[ -8 -12  -4   3  -5  10  21  -6   6   3   0   9   7  -6  -2  12   1 -13
  -4   8   3   0  -5  16 -12   3   4   8 -10   9  -9  -8   3 -18  -3  14
   3  -1  17 -18  -5]  10
[-13  25   5   6   1  -7  39 -23  -4   1  10  -8 -15 -35  21  20  -2   5
  22 -32  15 -22   5  -3   4 -16   3 -34  10  10 -14   3  -9   0 -19   6
  24 -19  -1 -40 -11]  2
[  8  -5  10  -1  10  -9 -10   8   7  12  -2   9  -4  -4  14   0 -12 -13
   3  -4  11  -9   9   2   0 -15  12   7 -18  -5  -8   6  16   7  -5   2
  -2  13 -17  -3  -2]  7
[  3  15  10   0   5  -7   1   5   9   3  -3  -8  -5   5  27  14   1   2
   4   7  13   3  14   9  -1  -3   6  -7  -2   7  -1   8  23   7  22 -11
   0   0   1  17  -8]  1
[ -2 -69  -1 -30 -30   1 -41  40   3  33 -17 -44   2   4  28   4 -22 -15
   5  -7  42  25  35  10  13   2  38  -1 -20   6 -12  28   6  36 -18 -18
 -45 -65  31  10 -63]  11
[ -3   5   3  12  32 -19  20   7  22   5  11  -9   8  -6  19   5  -2  -9
 -27  37  21  16   0   4 -25 -11 -10  -8   8  57 -14   1 -45 -30  -7  -5
  37  10   2  -6  13]  9
[ -9  13  11   2   4  -2  11  -3   0  -7  -1   7   7   6  24  10   0 -14
  -2  -3  11  -8  -8 -18   9  -4  -5  -1   0   4 -19   6  19 -10  21 -12
  -5  -7  -6 -11  -2]  1
[ -2 -47 -16 -20  14   7  19 -22  -7   9  10 -41  11  -4  36  13  11  36
 -14  32  31  28  30  29   7   2  -6 -44  -4  48  15  29 -28  29   6 -47
 -12  34   9 -43 -52]  1
[  9  24  15  13 -15  12   0  37   2  11 -14 -22  20   2 -13 -22  22 -52
 -27 -49  10 -54 -37  14 -34  22 -39  30   7  38  49  27  -3  19 -57  22
 -20  61  19 -51   2]  0
[-10   9 -10  18   5  18 -22  16  -7 -26   0   3  23  -1 -24  37   0  -3
  -8  18 -29 -50  -2 -21   6  18   0  16  -1  18 -48   6  37  28  14  17
  24  26  35  36 -11]  4
[ -9   2   6  -6  -8  13  21   1   8  -6   6   2   3 -12   1   6   3 -12
   5  10   1 -15  -4  -5  -9  -4 -10   5   3  15  -6 -13   5 -27   4  11
   5  -1  10 -27   0]  10
[ -7   9 -17   1  20 -10   2 -26  -2   9  10  15 -10  -9  -4   6   8   2
  19  -6   0  -2   4  27   3   6  10   8  -1   9   3   2  16  15  -2 -24
   2   7  -5   7   5]  4
[ -5  -7  -1   0  -9  -2  21 -18 -13   0  -1  10   8 -13   0  12   6 -21
 -14   8   8   0   3  -4 -12   4   2  13   3  31  -2 -12  -8 -15  -1   5
 -10 -22   7  -5   5]  5
[  8 -22 -17   4   4  18  10  -1  -8  -3 -23  14  27 -18  23  17  -5 -35
 -28  26   4  30 -25  15   7 -35 -32  35 -10 -23  38 -24 -40  14 -19   3
  -6  16  -4  13  23]  9
[ 15  -7 -21 -19   1 -36 -18 -29 -16  25  23  35 -16 -33 -37 -15  18  10
  -7   8 -13  21 -36  -1 -16  14   8  -7  10  27 -14  20 -20 -14   5 -10
   5  39  -2  12   0]  10
[ -8  23   1   2   7  -6   2  -5   0  10  -3   6  -5  -2  12  13 -15 -20
   6  -2  -9 -15   4  24   6 -11  -9   9   4   6  27   2   7  13  -2   4
  19  -6  22  -1  12]  6
[-13  12   3   3   9   5 -16 -11   4  -1   8  -3  15   0  20  23 -15  -9
  14  -3   4 -10  32  -6 -10 -13  -4   2  14 -18  -2  16  16   0  -1 -10
  10  -6  -9   5  -3]  2
[ -6   2 -30 -13   1   9 -12  12 -13  -3  -5  -3 -41 -11  -7  -5   3 -31
  -6  10  -2   2  11  22  21  16  -1  -3 -10 -13 -31   1  -1  22  -7   2
   6   5   7 -19  -4]  6
[-31  -4  -5  -1 -12 -10  -3 -12  -8  -4  -7  -7 -20  -4  18   3 -14 -18
  -1 -15  12   9 -10 -12   9  18  -5  -3 -13  16  12   1   9  23  -7  -2
  -4 -19   8 -22 -22]  11
[-13 -11   7   0   6   7   8 -10   3   3   2   7  -1   1  -8   4 -13  -4
   0   6   1 -10   5 -16 -15  -2  11   6  -6  22  -6 -11  10 -28   4  21
 -10   0   5 -15   5]  7
[-20  -6   3   6   4  -1  17  -4  14   3   4  -3   4  -2 -13  13  -3 -15
 -10   4   2 -12   5   0 -15  -2  -9   0   1  25  16  -2   1 -13   5  -2
  -6  19   7 -10   0]  8
[-20 -71 -38 -17  23   2 -14 -10  17  -4  18  -3 -18 -25  -4  42 -31   1
  12 -10  -6  18  31  19 -10   2  28 -15   1  -3  30  29 -12  -5   6 -15
  -4   4  34   5   9]  2
[-18   8   7   9  -7   2  13   0  12   1  -5   1   4  -8  11  14   4 -13
 -10   0   3  -8   4 -13  -8   0  -6   5   3  13  -3  -8  19 -12  10   1
  -7  -3   0  -3 -16]  8
[  2   0 -16 -12  16   6  -4   6  -7 -14  -1  -8 -39  10  -5  -9   2 -17
  -9   2   6  12  -1 -20  11  10  -4  -8  -6   3 -33  -3   4  13  14  -4
   4   7  -8 -12 -12]  1
[ -4 -15   2  -3  -5  -3  17  -8  -1  -7   6  13   9  -7 -16  19   3 -16
 -11   9  -1   3  -1  -2 -11   8  -3   9  -8  21  -1  -7  -5 -17  11   5
  -5  -7  -4  -1   6]  5
[-27  -3   5   5  -4   3  31  -3   8  -2  -1   7  12  -5   0  30 -10 -22
 -12  13  16  -5  -6   3 -11  -6  -9   7  -9   4  -9 -19   4 -21   0  11
   1 -11  10 -31 -14]  10
[ 36 -10  40  -4   0  34   8  23  51 -13  16 -14  31 -38   1  18  13  30
   9  -9   0 -42 -20  32  12  13 -32 -14   8 -16  42  28   3  -2  -6 -12
 -12  87  13  -3   5]  8
[  1 -18  -4  -8  17  34  26 -69  -8 -13  29 -21 -40  -4  21 -17 -11   3
  -7 -14  -7 -35 -24  25 -31  61 -23  30  39  10  39   9  -8  20 -11  23
   9 -12  30  -2   0]  7
[ -1   5 -14  -7  12  14 -16   9  -3   0  -3  -4 -15   2   7  -2 -17   0
  12  -1  -7  -3  25  12  17 -10  10  -9   0   8  -8  -7  -1  20 -13  -4
  18  -3  23 -11 -11]  6
[-14   4 -14 -22  -3 -18  -8  -3  -7  -6  28 -13 -11 -28  -8   9  15  16
   0  26   8 -25  -4  35  -5  29   2 -22  -4  29 -22  21 -22 -13  -3  19
 -10  31   0  -2  27]  4
[  8   5   2  -6  -3 -11  -9 -10  -4  -3   3   8   0  -6  17   2   4 -12
   5  -8   9   3   9  -7   8 -11   0  -2   2   4   1  14  -1  -5  11  -8
  -1 -14 -21   6  17]  5
[-20 -10 -26 -10  -3 -13 -26  12  -3 -15   6   5 -23  -1  -9  -5 -14  -3
  -7 -15  -4   6 -18  -8  -2  -2   1 -10 -10   8  15 -13 -13  16 -15  -3
  -6  15   0 -11 -15]  11
[-40   2 -23  29  -1   2 -46 -14 -46  18  -2  14 -17  24  -7  38  -6 -42
  30 -26   8 -20  58 -12  22  14  60  32  26 -11 -35   6  58  25 -16 -47
 -16 -35  15   6 -16]  2
[ -7  -3  -2  -1   8   5  13  -2   9  -2   8   4   1  -4   3  20   0  -9
  -2   6   7   4  -4   1  -5  -4 -10  -1   7   0   5  -8   0 -22   7  12
  10  15  10 -12 -11]  10
[-13  49 -26  55  43  16 -46   9  22 -14   1 -11 -36  43 -25  39  -9  12
  -8 -25  36  22   1  13   4  -6  42 -32  10 -26 -29 -41  12 -14 -11  13
  21  18 -12  30 -15]  9
[ 10 -68  -2   6 -12   4  21 -19  -2  -7  -7  10  -5  -4 -16  13   1   4
 -15   8  25   5  -5   7  23 -19  14 -35 -20 -24 -32  24   0  23  11  -6
  -5   3 -26   2   8]  7
[ -5  -9 -20   4   4   1  -9  18 -20  -3  -8  -1 -14   1   9   5  -2 -16
  -2 -11  -2   3  10  -5   8   6   4  11   7  -5 -14 -21  -8   2 -14   0
   6   5 -17  -3 -15]  12
[ 13   6  27  34 -13  23  18  27 -13  -1 -11  18  50  -3  21  52   5  50
 -33  19  14   3 -10  70  22  21 -18  29  28 -48 -12  25  -1  23 -47 -47
  22  13 -37 -10 -17]  12
[-24   5  -5   9  -2   7  19 -13  17  -3   4 -12  -9  -5   0  12   7 -17
  -5   9   8 -13   9   7 -11   0  -5  -6   0  20   7  -3  12 -16  13   1
 -11   6   5 -10   2]  8
[  3  -1   0  -3  -1   7   2  -9   6   3  -2   6   4  -6  -9  13   3  -9
  16   3 -14  -5  -3   6  -8  -1  -8   4   4   3  22  -4   8 -10   8  17
   5  14   4  -7  -4]  3
[  8  15   4  -2  10  -2  -4 -20  16   8  -3   7   1  -8   7   3  -4 -17
  23   5  -2  -4   6   8  -9  -8  -8   1  -3  -6  11  -2  12  -5   6  10
   7  11  -4   1  -3]  3
[-14  -6   6   4   0  10   1 -19   0  -4  14   3  18   3 -19  27  -6 -12
   2  -3  -2 -12   4 -17 -15  -1  -2   5  11   7   4  -3   5 -14  -1  14
  -4   5   8   0  -1]  2
[  8   3 -15 -40  34   1 -21  12  -8  12  -6 -15 -48 -15 -15 -53   2 -28
   3  27 -35 -10  14  23  25  12 -29   8 -30  57   9 -14 -11  22 -18  -4
  46  41  -8 -71  32]  6
[-19   0  -6  -8   4  11  15 -20   6  -9   2  -3  -2  -5  -2   7   5  -4
  -4  -4  13 -11   6  -3  -8  13  -7  -1   9  23  -6  -1  18 -13   6   3
   0  -8  -4 -13   9]  4
[-49 -81 -16   5 -18 -16  -3  53 -22  -5 -21 -35   9   3  23  11   6 -36
 -13  -4 -17  -8  10  -2 -18  34  -5   2  22 -59   8  -9 -13  -7  29 -20
 -20 -62   9   1 -30]  9
[ -8 -28  -7  -1 -11 -22 -11  19 -10   2  -4  -4 -14   5  19  15   4  -7
 -14   0  21  16  -8  -6  21  -7  17 -16   6  -6  -1  11 -10  11   5  -7
 -10  -6   9 -19 -19]  10
[-12  11  -3  -9   4 -18 -25   6   6   5 -11  10 -10   6   5   3  -3  -3
  11  12  -4   0  13   5  16 -13  -2  -6 -12   2   5   5  16   0   5  -2
   2  -6 -18  -4  12]  0
[ 11 -12   6 -18  25   4 -55 -30  15  23  27   7   8   2  31  49 -27   3
 -10  21  35  43  20  30  18  26  -3  14   8   1   2  36  27  27   9 -18
  16  14 -10  70 -28]  6
[ 17  12  23  -7 -19  -9 -27 -53   4   7  15  11  34 -12  14 -31  15  23
  40 -24 -32 -32 -29  20  -9  30  21   2   0  21  71 -11  -4 -49  17  30
 -58  16  35  11  44]  5
[  5  -2  -1  -9   1 -11 -12  -8 -12   6 -10  12  11 -15  28  13  -4   3
   4  -7   4  11  28   5   5  -9   2  -5   9 -14  15   4   2  -6   6 -12
   0 -13 -16  11   3]  5
[-20 -14 -21  -3  -7  -6 -14   6  -7 -10 -11   1 -22   9 -11 -10  -6   0
  -4  -3  -2  21  -6 -10   4  -4   1 -13  -2 -14   5 -15  -2  14  -2  -9
  -6 -15  -1  -4 -18]  11
[ 27 -53 -30  10  -8  20 -18  23  12 -20  -8   8   7 -39 -17 -17  27 -32
  19 -32 -33 -66 -23  -7  -2  25  34   5  -4 -31 -70  15  38  26  17  -1
 -12  -2  51  72  -2]  4
[-16  26  -8  20  18 -10 -14 -27 -13   0   5 -20 -46   0  17  -8  -4 -32
  -7 -41  20 -23 -27  -1  14  52  -6  -8   6   2 -69  26  15  -2  -9  15
  45 -33 -39 -13   1]  12
[ -5  -2 -16  15  11  18   3  -3  11 -13  -9  -1  -2  12  27  -2  -6  -1
 -10  -2   4  11  22  12  -5 -12   5  -5   3 -16   7  -5  -4   1  -8   7
  -4  12   7   6  -5]  8
[  0 -32 -32  -6 -25  36 -18 -25  -4 -23 -12 -24  -2 -28   7 -21  26 -14
   2  20  -9 -19 -19  -6  36  -4   5 -24 -34  52   7  -5 -21   3   9   7
 -34  40  29 -49  35]  9
[  2  -9  -4 -21 -26   1  -2 -30   0  15 -12  35  20 -12 -20  -4  -9  14
  11 -15  -8  14   5  10  -3 -12  16  -7 -10  22  57 -12  -2 -23 -14  11
 -39  29  33 -16   7]  11
[-12  -2   5  -2  -1  17  14  -6   9  -3   5  -6   0  -8   7  11  -6 -11
  -7   6   6 -12  10 -15  -4  -2  -7   6   4  41 -11  -3   9 -12   0  11
   7  -5   3  -4  -3]  8
[  1 -12  22  -8 -22  35 -16  -6  24 -22  28  28 -18  15 -20  12   3 -27
 -16 -42  10 -19 -75 -49  17  48   9  61   6  61 -25 -10  49  -7  -7  18
 -20 -43  -4   1 -10]  0
[  3 -20 -15   7   2   7 -15   1  -3  -8   0  -5  -9  12   8  10   2 -19
  -6 -10   3   3  -7   8  21   2   9   1  -6  -7   6  -5 -15  18   0  -2
  -5   9   6  -5  -7]  9
[-13 -16  -1  12  -8   6  14 -11  10   1   2  -7  11   2  -7  25   6 -27
  -7   3   7  -4  -3  -1 -12   3   0   2  -5  22   6  -8  -2 -13  18   6
  -6  -3  11   4  -6]  9
[ -8   4 -13  25 -16 -10   0 -53 -25  10  12  13  48   3 -53 -16  38  -4
  32 -17 -25 -60 -17  20 -14 -22 -10 -38  -4  20  48 -20   4 -11   3   8
 -12  91   0  20  21]  11
[-20   3  -2   2 -17 -11 -13   4   2  -8  -9  10   8  -5  34  11 -15  -5
  -2   3   1   0   1  10   5  -5  -2   1 -12   1  19   3  11   8  -3   5
   0  -7   3   6   5]  11
[ -8  46  12  20  36  38   5 -11  53 -17  33   5  12 -29 -69   9   5  10
  38   3  -4   7 -45 -20 -46  25 -35  13  27  -4 -16  23  24 -69  18 -16
  -2  29  -4  46  45]  4
[-14 -11 -12 -13  14  12  16 -18   4  -4  12  10   6  -2 -26  12   3  -9
   9  10  -6  -9   2  -4  -2  -3  -7  17   4  26  -1  -5  10  -9   9 -10
  -4  -2   7  -4   7]  4
[  0 -17 -20  -6  -3  -7 -22  25  -7  -6  -2 -13 -31  -4  22  12  16 -23
 -14 -17   8 -13   5  -3  29  -2  11 -10   7   5  -2 -12  -4  18   5  -9
   6   8  -9 -16 -15]  9
[ -3 -14   1  -3   2   0   3  31  -3  -9  -8  -3  -7   9   6   2  -9 -13
   4   1  -1   5   2 -10  15 -15  -4  -5  -6 -17  -1  -4 -12   2  -2  10
   8   3  10 -31  -5]  10
[ -6 -34 -13  -3   1 -12  -3   0 -14  -2   3  -4 -18  -4  -6  15   5 -13
  -1 -11  -7   0   2 -23  12  -9  11  -6  18   1  20 -10  -7  23   2  -9
  -6   1  15  -9 -15]  2
[ -6 -13   2   9   1  -5  -3   6  14  -1   0 -18  -2  -6  21  10   1 -11
   0  -7   8  -3  -1   5  -7   5   0  -9  -1   6  12  -5  -6   7   9 -12
   6  -3   1   5  -9]  9
[-11  29   7  18  17  26  10 -24 -13 -18  12  12  54  -8  39   6   2   8
  19  11   7   4 -31  -8  17   3 -24  -5  -7 -16 -30  19 -17 -31  -5  -9
 -25  34  -2 -22   3]  1
[ -3   8  -5  -2   6   1   5   5  -6  -2  -9  14  -2  -5  19   9  -4 -16
   1  -1   0  -3   9   5   2  -1   2   7 -10 -13 -23   2  23   6  11 -14
   5  -5  -7   5  -4]  1
[-18 -23 -58  -2  -8 -11 -45 -47   6 -14 -24   3 -20 -13  -1  17 -25 -29
 -35 -62   3   9  26 -35 -35  -9   0 -41   6 -25  41  59  28  59  25 -20
  -8  41  17  -4 -22]  2
[  2  -4  -9   6  -4   1  -9   6   1 -20 -12  -5   0  -6  32   4 -16  -8
   6   2  -5 -13   5   1  19  -6  -3  -6 -11 -21 -12  11 -12  16   2   4
   3   3   1   0   7]  12
[-19  10   0   6  10   3   2 -13  -2   4  10  -8  16   0  14  14  -5 -13
  20  -4   4 -13  23   1 -13 -18  -4   0   7  -6   2  -1   6  -8  -7  -7
   4 -11 -12 -12  -4]  2
[  5  -9 -13  -4   2 -11  -3  16  -6  -5 -12  -7 -33   0   3   1  -9 -14
 -11 -12   5  -5  14 -11  12   2   6 -15   5  -7 -39  -3  -6   9  -2  10
  25 -14 -13  -2 -15]  12
[-23  -9 -11   7   5  -8 -17   4  -5  -3  -4  -2 -13  -2   7  16  -1  -5
  -5  -1   0   1  20   1  12  14   8 -12   1  -3  15  -4   6   0   3  -1
 -14  38   7  -6  -6]  8
[-16 -20 -17  11   0 -11  -9  21 -10  -7  -2  -2  -1  -1  11  25   0 -31
 -17 -10   4  -7   5 -21   0  -9  10   3  12 -15  -7   4  -4  20  -8 -11
 -11   3  14 -13 -24]  2
[  2  -7  -4 -13   7  -6 -19   2   2   1  -4   8 -23  -1 -14  13  -7 -20
   9   7   3   8  20  -9   8   6   1  -4   0  -4  -5   3   9  11   3   0
   5  20  -6 -14 -13]  3
[ -6 -23 -12  -4   7  -9 -13  -2   3  -8 -14   3  -3  -4  -6  -1  -2  -7
   7  -5   6   5   5 -17  17  -5  10 -16  -2  -8   3  11   4  14  11 -12
 -22  11  19   4  15]  4
[  4  14  22 -14 -14  -9 -30 -20  12 -18  38  18 -16  25  24  17  -8   5
   6 -40 -10 -20 -24 -41  21  35  24  13  24  35  25  -6   6 -21  29  27
 -20  -6  29  -2 -14]  9
[  21   26    7  -23    7   12  -12   -2    6   26   14    7   -7    3
 -114   18  -32  -12    6  -34   10  -33  -32    8  -15  -35    3   28
  -22   12  -16  -26   -2   28  -38  -16   -7  -30  -12   -8  -28]  5
[-10 -12   4  -4   2  10  20  -7  -2   2  -2 -11   3   6  -3  11   1 -14
 -10   6  12  -5  -1 -14  -6   9   1  -2  -3  39 -14  -2  12 -12  16   0
  -7  -6  18 -14 -13]  1
[-17 -17  -5  -2   4 -13  -3   5  -7  -9  17  -6 -14   9   9  14  -7 -19
 -10   0   3   1  -3 -17   1   2  10   7  -1  13 -14  -9 -12  15  -7   6
   2 -19  -3 -17 -18]  2
[ -8  -4 -15   9  25 -11 -16  11  -7   9 -15 -12 -29  -5  16   7 -17 -20
   1  -6   4   7  21   5   8  13   4   7   4   7  -9  -1   3  10 -12 -11
  31  -1 -11  -1  -1]  12
[-14  12   1  16  12  -5  -4  -9  11   3  -7   9   8  -9  36   9 -12  -3
   3   3  -1  -6  14  18   2  -2   5   3  -7  -3   8   1   8   0  -6  -5
   2  10   6   5   3]  8
[-27  54  10  26  23   0 -22  23 -13  35  18 -38   8   2 -29  15 -14   1
  64  -9  -1 -16   7  39 -24   8   6  11 -21 -16 -20 -34  -7   1 -32 -12
  10 -18 -18  11 -41]  9
[ 31  -6  -1 -34  11  30  35  30   7  -4   0 -17 -25   6  -8  -6   3 -11
  12   6  16 -18  65  39  13 -24 -20 -11   1   3   9  45 -11  33 -16 -47
   8  47   4 -65   7]  1
[ -9 -19  -6   9 -12  16   6  -3   3  -5  -3  -2  27  -2  -4  25   9 -18
 -11   5  -4  -4   2 -13  -5  -3  -6   1   1  21   5  -3   0 -13  19  -2
  -4  12  11  -3 -11]  9
[-21 -10   9  30 -10 -20  -5  -4 -19  12  -2 -15  -1   2 -17  25  29  14
  -4 -36  21 -21 -11 -35   7  -7  20 -33  67  -5  18 -14  14  -1   3 -40
 -16 -14   6  -7 -30]  2
